(in the rows, 128 means zero)
Each row is followed by its class number. Each block has new classes, again numbered from 0 up, in any order.
[136 126 138 125 109  95 142 126 110 126 113 121 125 148 128 143 138 122
 121  88 140 136 137 140 132 137 120 114 139  83  55 151] | 8
[152 134 145 152 117 134  74 125  91 115 166 173 113 120 127 142 140  94
 114 167 111 133 104 129 111 138 169 132 111  65 185 121] | 6
[124 142 164 127  89 126 120 162 158 151 112 157 126 162 138 128 119 102
 136 137 150 131 148 116 107 145 129 127 144 160 112 139] | 6
[112 129 120 181 136 136 105 105 153 139 117 119 132  77 153 120 154 148
 124 137 164 110 132  82 115 145 114 116 153 171 172 105] | 10
[122 160  88 110 124 146 168  97 160 147  92 182 153 166 134 131  47 230
 142  77 137 150 123 115 117 182  96 118 146 121 113 196] | 3
[144 130 138 153 105 116 102 143 132 117 137 105 134  92 151 111 143 128
 122 128 127 115 115 135 140 142 145 130 125 108  86  96] | 11
[115 103 123  53 144 127 167 143 126 129 104 110 122 148 110 147 133 113
 112 135 112 104  96 156 156  99 138 194 142 148 105 128] | 7
[116  89 142 169 107 180 154  82 133 156  98 122 163 139 169  87  89 147
 100  90 124 108 134 178 150 173 142 191 123 105 189 171] | 11
[106 103 118 156 167 125 178  73 122 150 121 129 126  98 123 150 140  89
 115 105 138 150 120 130 177 123 121 125 134 130 139 159] | 4
[139 117 133 134 122 137 112 130 134 124 140 139 144 136 134 115 112  97
 124  99 142 131 127 139 132 130 143 104  83  96 171 131] | 2
[131 143 126 120 125 147 102 110 119 149 106 118 130 104 132 147 113 117
 149 106 137 132 154 104 159 139 103 143 125 132 127 172] | 0
[125 144 133 170 135 133 101 116 173 110 154 116 128 108 123 124 134 139
 117 112 124 132 138 109 143 117 125 125 134 132 106 107] | 2
[107 116 136 173 135 120  80  93  93  85 141 176 129  79 195 116 107 123
 119  99 172 118 110 117 116 110 151 140 121 113 151 105] | 10
[134 125 152 115 100 116  97 138 144 160 110 137 139 136 136 140 135 115
 130  97 159 133 166 104 135 130 110 111 141 135  96 143] | 11
[126 156  93 148  68 163 137 123 157 121 118 133 120 145 190 115  76 131
 135 201 145  80 141 204 104 175 181 145  54  62 138 197] | 6
[130 126 105 106 150 120  94 129 119 142 124 134 123 116 105 131 114 137
 144 119 146 115 135 114 125 117 129 108 104 121 150 139] | 10
[121 135 121 138 134 127 131 123 148 130 129 133 134 108 141 147 146 144
 128 119 131 136 104 114 123 115 133 110 133 121  94  82] | 6
[129 136 139 136 153 140  85 155 108 131 101 137 121 133  96 131 127  90
 129 116 151 161 144 128 113 117 119 124 103 157 124 171] | 4
[108 149 140 141  94 119 101 129 172 124 151 119 130 100 151 121 140 129
 128 147 147 121 140 101 142 114 142 127 116 148  92 112] | 11
[133 124 129 133 121 141  87 120 125 151 129 117 139 130 109 141  90 129
 150 124 142 126 157 127 109 107 131 113  97 108 171 152] | 8
[132 123 142 149 137 130 109 112 102 127 115 105 136 112 127 121 117  92
 139 115 147 123 149 142 106 122 140 127  80  99 168 153] | 2
[132 112 111  98 123 123 136 157 149 165  90 123 125 125 135 137 122 122
 123 101 160 117 140 125 167 147 105 109 134 129  91 147] | 10
[134 142 131 149 135 130 109 132 142 117 136 114 125 108 130 127 138 124
 120 117 137 121 104 108 133 120 125 121 135 160 163  99] | 2
[153 139  82 105  92 157 188 104 145 121 177 132 123 158 198 221 138 103
  92 108  94 157  66 141 180 109  83 131 159 195 136  94] | 5
[122 135 144 112 114 118 140 162 149 144 102 124 133 155 137 119 134 112
 139  86 153 132 140 113 158 147  97 107 149 176  97 122] | 7
[143 151 151 175 118 108  81 118 118 126  78 144 123 120 142 128 104 182
 106  59 155 104  94 134 145 145 124 148 191 132  83 146] | 1
[120 133 145 147 120 122 105 127 142 107 133 111 121 112 135 115 162 113
 125 146 142 118 112 125 122 112 146 125 138 125 132 107] | 4
[132 110 114  96 158 124 162 107  66 133 106 179  89 188 160 186  74 205
 126  98 133 122 137 121  90 136  64 154 214 178 168 153] | 5
[130 137 157 190  99 107  96 135  67 131 155 138  78  98 153 146 145 147
  96 221 117  99 128 127 113 111 126 131 143 111 142 123] | 9
[122 119 166  93  93 124 130 147 137 136 129 133 134 161 128 125 144  95
 125 131 130 138 156 122 113 136 134 144 131 120 107 143] | 11
[ 74 133 160 173 115 165  95 123 201 148 152 171 154 112 142 100 135 126
 108 130 135 157 121  83 170  88 135 133 118 183 143  92] | 6
[132 108 132  99 161 128 122  94  96 142 124 106 128 147 120 141 131 118
 153  53 128 119 124 138 153  94 125 118 153 126 201 106] | 11
[143 129 156 120 120 106 119 130 111 150  97 125 119 142 137 158 126 106
 135  82 158 122 141 117 125 144 111 111 167 132 121 143] | 1
[120 143 139 157 104 114 112 105 146 116 146 132 119 109 134 145 137 160
 121 142 131 114 112 100 114 118 135 126 171 111 122 104] | 10
[126 108 118  95 166 115 166 156  90 131 115 129 110 151  82 140 159 100
 111 135  97 138  73 164 150  90 137 141 139 161 128 127] | 11
[121 129 110 124 156 119 157 143  94 135 101 108 121 117  98 127 119 127
 138 134 112 135  72 148 145 105 118 140 134 165 124 137] | 8
[116 146 136  88  87 145  95 142 199 120 145 120 156 164 121  91 103 170
 146 102 117 129 161 124 113 128 127 138 105  95  59 124] | 10
[147 143 152 137 129 123 134 145 117 144  90 109 126 153 105 139 121 143
 120  76 122 146 127 127 137 141 103 129 174 150 100 145] | 3
[121 153 136 170 137 118  74 155 103 125 121 143 108  89 152 101  99 184
 148 104 153 136 104 100 161 116  87  77 151 144 112  97] | 4
[122 143 146 109 113 138 146 144 130 145  89 126 135 159 143 123 142 104
 138  91 133 147 120 137 136 143 111 132 137 143  99 134] | 6
[156  96  21  48 206 105 162 123  93 115 128 125  94 132 154 170 135 196
 115  78 145  90 131 155 136 151 114  92 109  87  79 107] | 11
[121  99 121 119 117 136 122 159 174 129 112 144 142 123 143 122 116 169
  91 125 143 119 108 142 135 108 126 138 132 123  47 108] | 4
[114 142 144 122  96 162 118 142 159 179 117 141 131 111 178 147 100 151
 134 111 143 155 162  76 165 156  71 121 144 137  92 121] | 6
[131  84 146 111 146 130 141 149 116 184 100 149 128 116 102 154 131 108
 125 161 105 142 139 121 136 118  94 143 174 128 104 139] | 9
[133 137 148  96 104 118 130 133 145 131 126 105 140 146 162 115 120 146
 136  75 144 120 159 104 111 142  82 133 137 154  91 109] | 2
[113 151 154 102  39 125 174 119 198 120 130 193 182 183 152  89 121 127
 143 134 102 145 110 118 103 165 109 173 169 160  45 163] | 0
[126 138 151 175 105 123  67 129 109 137 111 136 139  59 149 135 113  99
 126 139 163 137 130 115 139 116 148 134  92 120 108 152] | 11
[132  98 125 126 157 137 121 127  94 114 128  81 107 101 127 126 157  77
 103 130 109 103 112 170 163 114 152 179 119 110 144 119] | 10
[109  81  66  73 171 214 203 121 163 158 109 116 161 106 152 167 123 108
  83 142  99 152  74 147 143 125 108 195  98 191 152 125] | 1
[137 114 121 123 139 127 117 123 102 151 119 122 139 110  99 142 102  84
 155 129 138 143 134 132 126 126 141 111  87  90 161 166] | 8
[123  81  59 126 173 169 200  82 173 148 144 150 181 122 152 130  89 143
 108  90 104 120  82 176 124 118 143 167  79 184 143  92] | 6
[107 132 171 118  89 118 130 123 156 138 129 130 153 124 156 123 116 108
 140 127 137 142 148 103 127 103 118 140 139 146  92 126] | 3
[135 121 119 161 115 141 103  98 134 130 135 162 160 118 132 144 113 121
 115 109 139 133 111 138 142 121 148 114  97  84 151 137] | 7
[119 122 145 121 126 102  95 132 108 167 149 184 119 108 120 102 108 132
 131 147 124 125 119  97 188 135 112 105 127 106 143 151] | 1
[131 128 126 118 135 124 185 119 109 136 113 119 116 150 107 138 149 102
 108 122 117 139  89 148 141 148 122 144 143 148 139 162] | 4
[133 142 134 207 122 123  90 103 125 122 131 122 138  73 132 137 133 123
 145 116 141 120 106 112 141 103 143  96 134 135 150 105] | 0
[122 144 115 158 124 132  91 119 117 109 164 148 138 117 135  94 127 159
  93  73 122 146 100 130 174 121 133 111  65  99 102 115] | 10
[128  95 165 165 106 114  94 122  93 147 124 160 132 126 142 108 129 121
 108 107 151 117 136 126 138 129 131 106 131  78 165 132] | 10
[112 175  84 100 125 148 118 114 185 116 146 103 139  89 174 149  97 169
 179  83 178 132 131  62 149 153 123  66  95 125 146  80] | 7
[129 133 111 127 142 132 113 122 118 119 124 131 133 136 117 138 118 105
 145 117 132 122 113 157 143 101 142 117 104 120 150 137] | 7
[124 134 183 158  94 130  48 158 114 142 140 166 144 134 118  86  96 176
 112  86 156 134 166  70 112 133 122 117  82 152 134 129] | 0
[157 117 129 124 132 132 102 135 104 134  96 141 166 160 137 166  71 188
  99   4 138 148 127 158  75  93  92 136 108 148  17 117] | 1
[111 112  84  91 178 127 160 134  67  91 145 126  78 134 145 190  84 190
 133 139 125 105  94 147  73  58 125 125 140 137 151  73] | 10
[135 115 137 121 103 130 124 140 153 138 114 127 144 136 145 133 137 146
 125  98 140 112 136 111 121 129 109 126 156 152  94 105] | 0
[116 135 139 110 118 134 121 141 117 117 154 116 111 148 133 166 114  99
 120 127 135 119 122 136 141  71 142 136 104 168 160 106] | 7
[120 129 144 143 139 112  82 132 133 129 147 143 121 111 121 114 129 143
 123 126 123 118 118 114 152 102 126 119 142 133 107 104] | 1
[132 100 129 109 141 124 112 115 104 151 129 147 136 130  99 135 114 110
 135 131 129 125 133 138 126 113 156 123  99  87 178 154] | 11
[124 118 117 149 166 143 107 134  94 144 113 146 119  94 134 130 102 110
 144 129 134 144 138 137 146 127 123 113 104 111 142 147] | 9
[136 109 124 113 117 135 109 116 127 151 114 132 140 131 138 146 134 119
 126 113 143 109 158 125 134 115 113 131 118 129 128 149] | 0
[140 123 113  96 126 117 140 154 151 144 101 138 132 152 124 128 129 100
 141  88 151 119 149 126 153 154 114 111 131 163  87 156] | 0
[112 128 156 167 135 138 101 118 143 110 114 107 145  68 140 105 136 124
 126 123 142 129 107 102 125 121 140 151 133 119 141  98] | 2
[122 127 122 115 141 138 118 146 128 119  94 122 126 151 112 129 138  94
 142 138 146 122 144 155 117 130 144 127 108 114 135 161] | 7
[116 131 152 105 118 117 139 142 142 126  99 131 126 155 151 128 154 107
 115  89 158 141 159 107 124 138  89 129 150 151  78 144] | 2

A new block, with new classes numbered from 0.
[107  86 151 101  87 104 177  85 110 138 160 136 178 120 149 145  72 138
  43 128 137  86 130  99  71  95  60 144 122 144 180 130] | 2
[112 108 113 119  92 105  96 160  93 122 126 144 111 141 147 123  98 124
 165 190 109 134 117 156 136 153 128 143 150 111 115 153] | 5
[151 156 104 145 143 138  36 169 121  80 107 107  93 169 155 125 152 106
 224 107  89 157 117 185 140 127 203  99 104 101  72 120] | 8
[107 106 162 118 117  79 126 154 169 110 117 156 158 146 174 170 156 174
 124 191  99 124  78 128 134  92 143 119 120  87 177 129] | 1
[115 123 111 100 115 109  72 159 104 134 127 136 115 180 129 103 149 178
 127  82 137 129 130 193  84  67  97 115 109 164 103 151] | 9
[104 162 103 146 116 104 115 111  93 156 131 142 128 165 117  83 111 176
 177 190 126 109 103 120 149 121 169 110 128 167  99 116] | 6
[141 123 124 155 128 162 136 128 118  91 127  99 120 106 173 137 109  54
 177 122 100 126 133 143 138 170 150 130 129  96 111 139] | 7
[121  79 130  91 103 130 136 141  94 103 142 104 145 121 137 150  97 102
 106  94 126 124 140 150  86  86  61 136 121 138 142 148] | 3
[126 167 129 195 132 132 130 109  50 183 145  84 145 111  54 151  83  39
 155 105 142 108 161  79 145 158 187 130 156 197 100 102] | 8
[125 127 117 118 138 130  89 179 120 112 104 122  89 150 126 123 164 127
 185 148 112 150 121 170 147 125 147 126 144 111 108 158] | 1
[126 112 128 127 148 178  99 169 135  64 101  79 111 117 120 139 174  72
 137  53 128 152 156 151 113 101 116 131 101 132 121 157] | 6
[143 199 105 168 125 107  97 133  97 173 117 136 117 174 131  84 120 153
 212 142 121 126 103 143 163 144 252 101 132 137  72 113] | 7
[151 145 129 155 143 181  81 137 158  61 124  95 120 151 152 124 145  72
 175  34 114 142 147 174 117 109 165 110  93 124  86 125] | 9
[111 105 126 109 101 111 168 100  86 161 144 131 151 118 137 119  98 133
  78 145 144  94 124 110 103 111  73 146 126 150 142 143] | 7
[123 157 123 169 159 144 137 148 112 133 105 100 123 118  86 127 132  92
 141 102 158 136 123 114 144 141 182 139 142 168  96 101] | 4
[107 129 117 161 130 124 148 144  93 145 128 132 128 123 142 138  94 108
 168 166 124 119 113 134 141 170 163 136 152 132 107 125] | 4
[117 158 112 144 109 111 112 129 133  85 122 119 144 152 146 108 117 154
 154 139 124 120 100 142 130 107 164  98 108 131 106 109] | 6
[118 127 128 103 103 113 131 121 110 119 134 123 147 153 135 108 112 159
  95  82 148  93 104 130  83  72 104 128  93 153 114 113] | 0
[ 98 137 123 129 129  44  56 206 102 169  91 148 120 186 120 172 169 182
 192 186 116 156  86 177 149 107 188 106 164 133 129 149] | 1
[134 121 115  89 119 135  92 128 124 100 126 131 111 164 174  93 128 149
 143 101 107 125 108 162 101  90 114 128  96 103 100 131] | 0
[109 128 144 157 147  96 100 154 122 165 107 149 159 157 120 159 153 132
 150 131 127 130 123 107 152 116 191 130 124 146 143 136] | 5
[149 169 104 155 137 141  78 119 119 110 119 105 111 167 128 102 115 110
 197  80 119 143 132 150 131 129 205 105 121 151  86 109] | 2
[ 79 117 117  84 121  90 114 167  83 156 109 130 121 153  73 108 144 204
  89 158 141 136 107 137 116  63  86 143 134 165 144 155] | 6
[ 90 124 122 123 108  89 151 146  61 189 138 163 135 132 126 118  83 163
 126 197 139 102 102 115 118 138 121 141 158 149 122 133] | 4
[113  97 152 151 109 159 206  91 131 107 159 133 167  86 171 138  82  78
  94 145 120  79 125  81 113 149 106 153 110 121 149 110] | 4
[129 118 122 134 151 135 141 148 126 105 102  95 126 114 130 130 152 118
 112  94 147 136 123 136 133 115 129 135 125 138 123 133] | 7
[131 111 129 115 135 164 155 134 126 103 122  99 128 114 104 127 142 106
 111 105 138 127 129 122 130  98 101 151 106 140 127 123] | 3
[105 105 142 104  83  88 141 144 112 136 138 154 135 141 152 139 101 155
 124 206 116 100  97 144 118 120 106 134 148 101 136 143] | 1
[110 177 132 187 142 107  85 173 136 160 101 144 127 169 120 165 158 153
 219 185 105 154  85 148 195 152 250 123 143 114 110 120] | 9
[113  98 133 120 118 132 128 120  80 141 136 101 143 125 108 142  94  88
  92  61 135 115 155 133  75 108  87 141 133 166 142 141] | 2
[107  76 168  65  93  75 164 119 146 119 140 168 180 135 189 161 113 210
  64 173 126  91  86  97  90  53  59 135 102 112 195 142] | 0
[100 117 142 129 136  87 100 155 111 155 112 135 154 160 112 181 148 149
 123 116 130 137 117 121 112  92 150 126 127 161 176 139] | 2
[149 164 105 157 122 139  95 143 129 117 114 124 113 168 141 118 130 124
 217 131 120 137 100 166 162 139 218 113 109 112  64 102] | 3
[103 141 136 139 123  74  91 152  95 188 117 154 158 165  83 143 129 155
 128 136 148 134 120  90 139  93 174 131 133 182 144 135] | 5
[131 108 136 147 119 142 127 135 110 111 136 111 136 113 163 165 108  77
 150 137 106 116 131 136 121 153 131 131 117  98 123 133] | 8
[110 129 151 141 131  93 102 156 150 106 110 121 157 144 152 186 141 136
 150 157 112 146 110 118 140  98 177 110 125 126 162 126] | 6
[140 169 106 148 130 156  94 129 110 108 122  95 116 159  97 105 128  91
 167  33 139 121 127 145 115 110 171 118  97 160  75 107] | 0
[149 122 144 148 147 132  81 180 162  80  97 104 137 145 162 205 165  84
 201  96 101 165 122 164 148 112 200 112 109  98 128 126] | 3
[117 162 118 180 150 148 123 154 135 103 101 104 102 121 118 138 144 100
 209 197 106 150 110 121 204 175 220 133 148 109 102 114] | 6
[129 170 130 202 168 148  63 177 144 123  96 112 105 152 120 170 173  82
 242 132 104 177 116 155 193 169 251 122 141 118  95 123] | 9
[116 140 148 168 138  81 100 164 136 139 107 141 161 150 135 177 141 124
 170 149 116 145 112 115 159 121 216 116 130 135 152 130] | 5
[115 107 153 138 130 103 123 172 159  94 117 145 161 134 186 188 149 137
 136 130 119 136 100 128 109 103 155 114 101 119 173 131] | 4
[132 134 132 159 137 145 169 131 132 120 119 102 129 109 120 149 124  99
 152 166 131 127 110 112 178 147 178 148 135 122 110  93] | 3
[121  83 156  89 119  83 129 155 164 104 121 164 168 155 207 181 147 188
 125 174 104 129  84 145 118  66 117 115  92  78 176 139] | 3
[138  93 135 125 133 156 134 133 120  81 125  96 140 106 184 144 118  61
 122  67 114 121 149 151 104 130 104 130 120  95 122 153] | 7
[121 113 112 117 145 120  79 186 103 115  99 117  93 147 140 134 151 150
 161 151 113 159 102 172 139 127 142 134 129  97 102 141] | 8
[125 126 101 109 132 108  78 169  84 136 115 118 120 182 120 111 140 155
 159  67 140 136 121 189  96  75 138 104 108 162  87 130] | 3
[130 103 128  90 135 126 113 169 131 103 107 127  92 137 166 126 140 156
 143 140 120 149 101 159 125 111 121 142 125  88 117 145] | 0
[119 117 121 122 144 134  93 184  97 113 105 107  99 136  99 140 156 129
 144 121 132 144 120 146 130 111 130 138 119 137 110 140] | 8
[119  64 139  70 124 138 117 160 135  73 112 123 139 126 134 115 147 136
  55  58 140 131 142 147  79  57  39 151  97 124 149 171] | 5
[111  89 161 136 129 121 159 146 177  70 128 142 175 115 191 188 145 123
 100 128 118 117 101 109 101  96 121 123  83 115 192 122] | 4
[112  89 138  93 126  76  97 178 128 117  96 132 155 148 175 174 166 172
  96 106 145 141 103 159  91  70  99 118 113 126 163 163] | 7
[113 121 107 134 125 128  88 168  87 133 118 117  91 142 133 125 124  99
 198 166  97 148 119 176 146 169 142 133 170 101  97 152] | 1
[101  95 141 109 124 119 153 148 149  74 110 116 142 116 151 145 144 154
  86 164 140 126 103 127 125  98  96 138 120 113 152 134] | 6
[102 136 118 134 115 100 119 147  52 183 135 126 124 138  91 135  98 137
 138 184 128 118 111 122 128 138 133 140 148 149 117 128] | 8
[127  92 151 105  91 118 171 109 154  82 153 147 160 104 221 154  84 147
  95 224  92  94  89 115 111 136  81 135 104  48 159 115] | 8
[110 111 113 115 118 118 114 150  84 133 121 110 105 131 152 139  97 114
 155 159 114 134 105 156 128 151 120 151 157 106 103 133] | 0
[118  94 162 114 117 104 128 166 171  86 119 159 167 136 214 187 140 150
 123 141 105 126  96 139 101  94 133 120  94  83 174 142] | 4
[136 119 129 109 112 121 100 143 156  74 119 135 126 158 191 105 133 151
 150 120 109 120  97 176 109  98 133 106 107  82  97 127] | 1
[123 161  93 156 120  94  54 199  90 116  99 142  86 177 112 103 127 148
 239 158 118 143 107 175 169 153 227 110 151 139  58 126] | 5
[129 114 125 133 126 125 108 181 151  81  95 143 107 135 166 140 146 132
 177 183 117 147 103 162 165 154 164 138 129  75 111 151] | 5
[153 167 112 159 120 127 127 104 141 105 126 124 138 149 173 104 114 127
 175 119 122 114 110 138 147 132 197 100 104 117  90 109] | 7
[153 144 115 162 164 186 109 160 124  97 103  71  99 121  91 143 154  48
 202  77 117 159 149 148 169 142 188 136 126 136  87 118] | 3
[109 111 115  92 132 102 125 180 101 118 100 117 113 136 123 111 158 179
  98 127 146 142  99 158 112  84 100 136 126 136 135 155] | 7
[ 99 115 129 127 126 117 122 142  90 123 130 107 141 126 145 142 103 103
 138 142 105 127 135 137 115 121 120 123 142 124 133 145] | 6
[118 114 141 149 128  83  96 162 156 112 100 163 154 155 195 172 143 154
 184 193 112 136  88 141 158 138 190 117 121  92 135 138] | 5
[131 140 102 115 120 128  81 175 109 104 116 133 108 167 128 103 141 143
 158  68 138 133 126 181  88  94 140 109 103 155  93 139] | 4
